Below are the code and all the weights of a small trained network. Each question names an input and a target symbol and asks about switching units off, where a switched-off unit gives its printed mean instead of its output.

import numpy as np


def w(rows, s, z=0):
    codes = np.array(rows[::2]) - 128.0
    scale = np.full(codes.shape[1], s)
    scale[-1] = z or s
    return codes * scale


def f(y):
    return np.maximum(y, 0)


def softmax(a):
    e = np.exp(a - a.max(-1, keepdims=True))
    return e / e.sum(-1, keepdims=True)


def log_softmax(a):
    a = a - a.max(-1, keepdims=True)
    return a - np.log(np.exp(a).sum(-1, keepdims=True))


def net(x, mask):
    ids = ['δεζηλπτψ'.index(c) for c in x.split()]
    T = len(ids)
    res = E[ids] + P[:T]
    q, k, v = (res @ M[0].T for M in (Q, K, V))
    z = softmax(np.where(np.tri(T) > 0, q @ k.T / 4**0.5, -1e9)) @ v
    res = res + np.where(mask[0], z, O[0][:, -1]) @ O[0][:, :-1]
    y = f(res @ A[0][:, :-1].T + A[0][:, -1])
    res = res + np.where(mask[1:9], y, B[0][:, -1]) @ B[0][:, :-1]
    return log_softmax(res[-1] @ U[:, :-1].T + U[:, -1])


Q, K, V, O, A, B = {}, {}, {}, {}, {}, {}
E = w([
[106,175,191,83,167,109,126,199,132,171,65],'δ',
[183,86,167,172,193,119,102,113,64,98,149],'ε',
[253,15,136,82,67,126,131,136,97,90,71],'ζ',
[73,114,183,176,91,165,141,162,138,93,183],'η',
[180,132,106,76,209,153,123,82,158,181,102],'λ',
[135,140,71,97,100,199,204,113,198,211,107],'π',
[131,197,63,88,179,97,104,191,90,167,173],'τ',
[78,54,95,135,160,108,177,192,134,152,142],'ψ',
],0.021)
P = w([
[172,213,192,176,158,76,162,169,131,99,56],'0',
[182,179,163,187,173,112,81,217,137,84,69],'1',
[123,200,155,148,204,164,60,210,113,163,86],'2',
[54,177,76,123,243,229,117,93,87,166,95],'3',
[139,112,151,76,118,153,122,112,113,120,176],'4',
[100,137,145,68,142,177,112,140,107,142,156],'5',
[89,129,173,39,101,163,27,254,53,165,115],'6',
[117,134,205,104,138,204,78,139,98,150,176],'7',
],0.0078)
Q[0] = w([
[81,83,79,96,112,93,41,193,74,205,44],'head 0',
[126,117,184,142,108,199,80,195,110,129,155],'head 0',
[57,138,31,141,96,2,112,123,184,43,131],'head 0',
[138,67,101,118,126,102,229,139,122,64,97],'head 0',
],0.0061)
K[0] = w([
[100,157,126,162,147,163,219,26,31,80,129],'head 0',
[122,86,86,22,164,157,174,93,128,157,194],'head 0',
[199,164,173,253,177,116,96,94,170,101,16],'head 0',
[100,192,152,140,160,141,30,137,207,101,123],'head 0',
],0.0055)
V[0] = w([
[147,127,153,106,117,168,96,85,146,94,107],'head 0',
[139,124,105,119,121,171,174,133,248,162,121],'head 0',
[93,81,172,137,174,124,131,105,151,121,147],'head 0',
[103,138,153,149,82,195,160,182,125,81,144],'head 0',
],0.012)
O[0] = w([
[110,179,133,143,151,188,89,8,148,78,75,94],'head 0',
[130,69,116,107,123,161,224,68,168,124,146,247],'head 0',
[171,70,142,215,180,141,122,188,209,153,78,150],'head 0',
[55,136,116,50,139,99,83,51,185,143,139,4],'head 0',
],0.012,0.0028)
A[0] = w([
[89,147,176,139,60,2,19,142,120,135,66,82],'neuron 0',
[109,139,138,155,54,214,106,96,224,165,62,224],'neuron 1',
[123,23,80,176,247,176,126,214,111,180,163,223],'neuron 2',
[167,91,191,75,95,203,24,119,125,54,141,251],'neuron 3',
[136,152,115,85,116,213,141,193,172,151,145,93],'neuron 4',
[205,153,181,106,158,123,60,111,114,145,102,183],'neuron 5',
[116,180,120,199,76,218,195,189,109,37,150,65],'neuron 6',
[104,110,101,72,52,166,198,85,146,158,194,79],'neuron 7',
],0.0058,0.002)
B[0] = w([
[2,153,135,188,118,101,91,128,84,150,137,160],'neuron 0',
[82,132,164,157,202,196,143,67,144,80,151,171],'neuron 1',
[196,125,154,96,42,134,101,113,210,135,110,250],'neuron 2',
[53,145,81,106,187,152,111,154,149,53,91,178],'neuron 3',
[49,101,109,171,137,82,163,133,89,131,152,175],'neuron 4',
[128,160,66,119,154,197,160,162,164,148,128,194],'neuron 5',
[158,166,135,32,158,99,112,90,177,144,184,183],'neuron 6',
[177,134,133,188,129,86,85,81,91,146,138,172],'neuron 7',
],0.0077,0.013)
U = w([
[71,201,177,110,162,109,161,155,109,149,50,56],'δ',
[137,131,139,217,157,198,3,131,97,160,121,118],'ε',
[74,218,38,95,95,175,98,112,95,50,59,182],'ζ',
[63,181,119,91,143,103,45,116,208,88,153,208],'η',
[152,207,127,81,196,216,142,162,167,110,133,185],'λ',
[100,150,105,148,144,76,126,63,86,147,111,154],'π',
[122,226,36,57,107,135,88,165,73,166,206,103],'τ',
[120,120,75,151,48,84,78,148,216,168,112,3],'ψ',
],0.0048,0.0019)

Each question gives the input, a string of symbols that net reads in full, and the target symbol t.
The units are the heads (4 rows each of Q, K, V and O) and the neurons (one row each of A and B). Each row of codes is followed by its name. A weight is (code - 128) times the scale printed after its matrix; where a second scale follows, it is the last column's (O, A, B and U).
mask holds one flag per unit, heads first, then neurons. A switched-off unit (its flag False) gives its mean, the last column of its rows in O or B, instead of its output. The means were averaged over made-up inputs and are rounded, as every weight is.
A unit's drop is (log p(t) with every unit on - log p(t) with that unit switched off) / (log p(t) with every unit on - log p(t) with every unit switched off).
The circuit of an input: a set's keep is (log p(t) with only the set's units on - log p(t) with every unit switched off) / (log p(t) with every unit on - log p(t) with every unit switched off). Starting from all 9 units, units are removed one at a time, each time the one whose removal leaves the highest keep (on an exact tie, the one counted first), for as long as the keep stays at least 0.8.
units of the circuit, in order: the units of the circuit, biggest drop first
most important unit: the unit with the biggest drop
top k neurons: the k neurons with the biggest drops, biggest first
drop when u is switched off: that unit's drop, to one decimal
input ψ ε ε ζ η λ λ π, target π: units of the circuit, in order -> [neuron 7; head 0; neuron 4; neuron 2]
input ζ λ λ λ ψ ε, target ψ: top 2 neurons -> [neuron 2; neuron 1]
input π ζ ε λ η λ π λ, target π: units of the circuit, in order -> [head 0; neuron 7; neuron 2]
input ζ π ζ, target π: units of the circuit, in order -> [head 0; neuron 7]
input ζ ζ η, target ζ: top 2 neurons -> [neuron 3; neuron 2]
input λ ζ ε δ ζ δ λ, target ζ: units of the circuit, in order -> [head 0; neuron 3]
input λ λ ψ τ η λ ψ, target ψ: units of the circuit, in order -> [neuron 2; neuron 1; head 0]
input λ λ ψ, target ψ: units of the circuit, in order -> [neuron 2; neuron 1]
input λ η δ ε ζ, target ζ: most important unit -> neuron 3
input ζ λ λ τ ε, target τ: top 2 neurons -> [neuron 1; neuron 6]
input λ ψ ψ τ τ λ η, target τ: units of the circuit, in order -> [head 0; neuron 6]
input ζ ζ λ λ, target ζ: top 2 neurons -> [neuron 6; neuron 2]
input π η ε, target π: top 2 neurons -> [neuron 7; neuron 5]
input τ λ ζ, target τ: units of the circuit, in order -> [head 0]
input π δ δ λ τ λ, target τ: drop when head 0 is switched off -> 1.0
input λ π ε λ λ ζ ε, target λ: drop when neuron 4 is switched off -> 0.1
input λ λ ε ε η η λ δ, target η: drop when neuron 7 is switched off -> 0.0
